Below are the code and all the weights of a small trained network. Each question names an input and a class and asks about switching units off, where a switched-off unit gives its printed mean instead of its output.

import numpy as np


def w(rows, s, z=0):
    codes = np.array(rows[::2]) - 128.0
    scale = np.full(codes.shape[1], s)
    scale[-1] = z or s
    return codes * scale


def f(y):
    return y / 2 * (1 + np.tanh(0.7978845608 * (y + 0.044715 * y**3)))


def log_softmax(a):
    a = a - a.max(-1, keepdims=True)
    return a - np.log(np.exp(a).sum(-1, keepdims=True))


def net(x, mask):
    res = np.array(x, float).reshape(1, 4) / 4 @ E
    y = f(res @ A[0][:, :-1].T + A[0][:, -1])
    res = res + np.where(mask, y, B[0][:, -1]) @ B[0][:, :-1]
    return log_softmax(res[-1] @ U[:, :-1].T + U[:, -1])


A, B = {}, {}
E = w([
[207,31,173],'x0',
[184,238,208],'x1',
[43,98,247],'x2',
[128,128,128],'x3',
],0.011)
A[0] = w([
[190,113,58,116],'neuron 0',
[167,139,93,45],'neuron 1',
[94,72,93,106],'neuron 2',
[120,121,121,40],'neuron 3',
[180,214,214,108],'neuron 4',
[101,96,99,65],'neuron 5',
[180,170,81,119],'neuron 6',
[14,236,81,2],'neuron 7',
[50,111,205,129],'neuron 8',
[88,80,88,91],'neuron 9',
[179,154,60,124],'neuron 10',
[75,106,202,80],'neuron 11',
[14,134,168,112],'neuron 12',
[128,128,128,38],'neuron 13',
[58,35,82,129],'neuron 14',
[166,161,51,125],'neuron 15',
[203,194,184,63],'neuron 16',
[246,26,195,34],'neuron 17',
],0.014,0.0083)
B[0] = w([
[124,109,164,195],'neuron 0',
[129,106,136,143],'neuron 1',
[163,154,91,177],'neuron 2',
[103,149,110,118],'neuron 3',
[178,151,81,246],'neuron 4',
[145,142,89,145],'neuron 5',
[111,104,162,182],'neuron 6',
[46,149,100,216],'neuron 7',
[173,94,185,228],'neuron 8',
[159,161,98,172],'neuron 9',
[139,95,193,192],'neuron 10',
[141,74,147,200],'neuron 11',
[116,88,156,211],'neuron 12',
[162,148,107,116],'neuron 13',
[189,178,101,225],'neuron 14',
[139,76,187,196],'neuron 15',
[167,174,93,206],'neuron 16',
[3,149,105,237],'neuron 17',
],0.015,0.014)
U = w([
[195,37,236,91],'0',
[250,152,98,71],'1',
[39,111,132,252],'2',
],0.017,0.0017)

Each question gives the input, the list of numbers given to net, and the class t.
The units are the neurons (one row each of A and B). Each row of codes is followed by its name. A weight is (code - 128) times the scale printed after its matrix; where a second scale follows, it is the last column's (A, B and U).
mask holds one flag per neuron, in row order. A switched-off neuron (its flag False) gives its mean, the last column of its row in B, instead of its output. The means were averaged over made-up inputs and are rounded, as every weight is.
A unit's drop is (log p(t) with every unit on - log p(t) with that unit switched off) / (log p(t) with every unit on - log p(t) with every unit switched off).
The circuit of an input: a set's keep is (log p(t) with only the set's units on - log p(t) with every unit switched off) / (log p(t) with every unit on - log p(t) with every unit switched off). Starting from the 12 units with the biggest drops (on a tie, the unit counted first), units are removed one at a time, each time the one whose removal leaves the highest keep (on an exact tie, the one counted first), for as long as the keep stays at least 0.8.
units of the circuit, in order: the units of the circuit, biggest drop first
unit that matters most: the unit with the biggest drop
k most important neurons: the k neurons with the biggest drops, biggest first
drop of u: that unit's drop, to one decimal
input [-8,-8,-3,8], class 1: units of the circuit, in order -> (neuron 14)
input [-6,7,6,8], class 1: 4 most important neurons -> (neuron 4; neuron 17; neuron 16; neuron 15)
input [-8,6,8,0], class 0: 4 most important neurons -> (neuron 8; neuron 17; neuron 11; neuron 12)
input [-7,6,-6,3], class 2: 2 most important neurons -> (neuron 7; neuron 8)
input [-7,-2,-5,7], class 2: 2 most important neurons -> (neuron 7; neuron 8)
input [-4,-2,5,-5], class 0: 2 most important neurons -> (neuron 17; neuron 8)
input [-8,8,7,5], class 1: 2 most important neurons -> (neuron 4; neuron 17)
input [-6,6,3,5], class 1: 3 most important neurons -> (neuron 4; neuron 17; neuron 16)
input [0,-2,0,-2], class 1: 2 most important neurons -> (neuron 17; neuron 7)
input [-7,-7,-3,2], class 1: 4 most important neurons -> (neuron 14; neuron 17; neuron 9; neuron 2)
input [5,-5,4,-4], class 1: 3 most important neurons -> (neuron 14; neuron 7; neuron 2)
input [-4,-1,-3,-1], class 2: 3 most important neurons -> (neuron 8; neuron 7; neuron 11)
input [-7,-2,8,-8], class 0: 2 most important neurons -> (neuron 8; neuron 17)
input [-5,-6,5,2], class 1: unit that matters most -> neuron 14
input [5,4,2,7], class 2: 2 most important neurons -> (neuron 17; neuron 14)
input [8,0,-2,-3], class 2: drop of neuron 17 -> 0.2
input [6,-2,-3,6], class 2: drop of neuron 17 -> 0.6
input [8,3,1,-6], class 2: drop of neuron 17 -> 0.5
